Below are the code and all the weights of a small trained network. Each question names an input and a class and asks about switching units off, where a switched-off unit gives its printed mean instead of its output.

import numpy as np


def w(rows, s, z=0):
    codes = np.array(rows[::2]) - 128.0
    scale = np.full(codes.shape[1], s)
    scale[-1] = z or s
    return codes * scale


def f(y):
    return y / 2 * (1 + np.tanh(0.7978845608 * (y + 0.044715 * y**3)))


def log_softmax(a):
    a = a - a.max(-1, keepdims=True)
    return a - np.log(np.exp(a).sum(-1, keepdims=True))


def net(x, mask):
    res = np.array(x, float).reshape(1, 6) / 4 @ E
    y = f(res @ A[0][:, :-1].T + A[0][:, -1])
    res = res + np.where(mask, y, B[0][:, -1]) @ B[0][:, :-1]
    return log_softmax(res[-1] @ U[:, :-1].T + U[:, -1])


A, B = {}, {}
E = w([
[124,131,123,126,127],'x0',
[128,128,129,128,129],'x1',
[140,187,6,198,186],'x2',
[72,32,159,224,119],'x3',
[169,196,149,177,3],'x4',
[125,131,130,127,127],'x5',
],0.012)
A[0] = w([
[175,180,159,238,65,45],'N1',
[136,108,163,114,150,124],'N2',
[92,57,176,59,81,136],'N3',
[133,102,168,85,109,42],'N4',
[61,120,110,157,165,109],'N5',
[138,119,116,158,112,85],'N6',
[97,102,149,7,223,44],'N7',
[150,54,101,45,186,212],'N8',
[127,121,108,127,120,116],'N9',
[132,61,194,68,106,210],'N10',
[143,187,161,50,66,134],'N11',
[86,122,128,108,118,94],'N12',
[96,127,106,144,181,88],'N13',
[93,63,125,177,69,56],'N14',
[158,153,185,102,96,130],'N15',
[94,80,146,96,116,75],'N16',
[166,165,86,56,170,46],'N17',
[140,118,135,85,68,108],'N18',
[170,154,77,183,104,88],'N19',
[209,189,77,168,142,32],'N20',
[133,176,137,101,97,131],'N21',
[187,158,202,87,83,126],'N22',
[87,132,148,181,209,104],'N23',
[94,81,147,184,84,54],'N24',
[114,91,100,99,100,138],'N25',
[101,75,84,219,168,95],'N26',
[90,112,127,159,192,99],'N27',
[64,83,176,210,78,8],'N28',
[94,58,196,68,115,68],'N29',
[136,107,88,83,68,125],'N30',
[153,210,106,50,185,73],'N31',
[175,160,86,175,147,145],'N32',
],0.013,0.014)
B[0] = w([
[57,173,227,169,203,187],'N1',
[106,134,115,124,148,151],'N2',
[72,159,173,123,185,222],'N3',
[111,114,90,157,93,145],'N4',
[163,38,136,155,106,158],'N5',
[103,106,102,142,140,130],'N6',
[153,244,129,27,164,197],'N7',
[95,143,158,180,129,237],'N8',
[118,118,140,119,138,125],'N9',
[149,179,130,91,167,251],'N10',
[167,85,62,90,65,199],'N11',
[115,132,105,135,138,128],'N12',
[123,90,95,146,110,151],'N13',
[108,177,133,103,164,172],'N14',
[163,109,102,120,95,174],'N15',
[100,119,109,182,117,156],'N16',
[94,112,171,170,180,173],'N17',
[149,95,107,113,113,157],'N18',
[112,166,183,129,194,166],'N19',
[160,170,141,25,143,170],'N20',
[179,109,99,103,127,162],'N21',
[196,67,87,109,89,194],'N22',
[142,65,113,145,83,163],'N23',
[126,189,136,107,199,170],'N24',
[124,148,120,135,110,141],'N25',
[153,67,100,159,102,184],'N26',
[144,93,106,154,59,161],'N27',
[160,196,163,66,174,183],'N28',
[48,116,180,198,163,200],'N29',
[151,118,96,103,111,143],'N30',
[54,171,224,216,190,197],'N31',
[107,148,153,133,142,184],'N32',
],0.011,0.018)
U = w([
[121,219,126,59,167,252],'0',
[32,140,150,250,172,81],'1',
[163,31,86,135,110,53],'2',
],0.015,0.0029)

Each question gives the input, the list of numbers given to net, and the class t.
The units are the neurons (one row each of A and B). Each row of codes is followed by its name. A weight is (code - 128) times the scale printed after its matrix; where a second scale follows, it is the last column's (A, B and U).
mask holds one flag per neuron, in row order. A switched-off neuron (its flag False) gives its mean, the last column of its row in B, instead of its output. The means were averaged over made-up inputs and are rounded, as every weight is.
A unit's drop is (log p(t) with every unit on - log p(t) with that unit switched off) / (log p(t) with every unit on - log p(t) with every unit switched off).
The circuit of an input: a set's keep is (log p(t) with only the set's units on - log p(t) with every unit switched off) / (log p(t) with every unit on - log p(t) with every unit switched off). Starting from the 12 units with the biggest drops (on a tie, the unit counted first), units are removed one at a time, each time the one whose removal leaves the highest keep (on an exact tie, the one counted first), for as long as the keep stays at least 0.8.
circuit, biggest first: the units of the circuit, biggest drop first
unit that matters most: the unit with the biggest drop
top k neurons: the k neurons with the biggest drops, biggest first
drop of u: that unit's drop, to one decimal
input [-3,3,0,1,7,-4], class 0: unit that matters most -> N1
input [-6,8,-2,0,1,1], class 2: circuit, biggest first -> [N7; N1; N31]
input [4,-3,1,-6,0,-1], class 1: top 3 neurons -> [N31; N7; N10]
input [-4,0,-6,8,1,7], class 0: top 2 neurons -> [N28; N10]
input [1,6,-1,1,2,-8], class 0: top 3 neurons -> [N26; N5; N29]
input [-8,2,7,-8,0,-4], class 1: top 2 neurons -> [N31; N17]
input [-4,-2,8,-3,-1,-7], class 1: top 2 neurons -> [N31; N7]
input [-2,5,-6,0,3,4], class 2: top 2 neurons -> [N22; N7]
input [3,1,0,2,8,7], class 0: top 3 neurons -> [N29; N31; N8]
input [-8,5,-6,7,1,8], class 0: top 3 neurons -> [N28; N10; N31]
input [-1,-5,-1,7,4,-3], class 0: drop of N28 -> 0.5
input [-6,3,2,7,0,2], class 2: drop of N31 -> 0.2
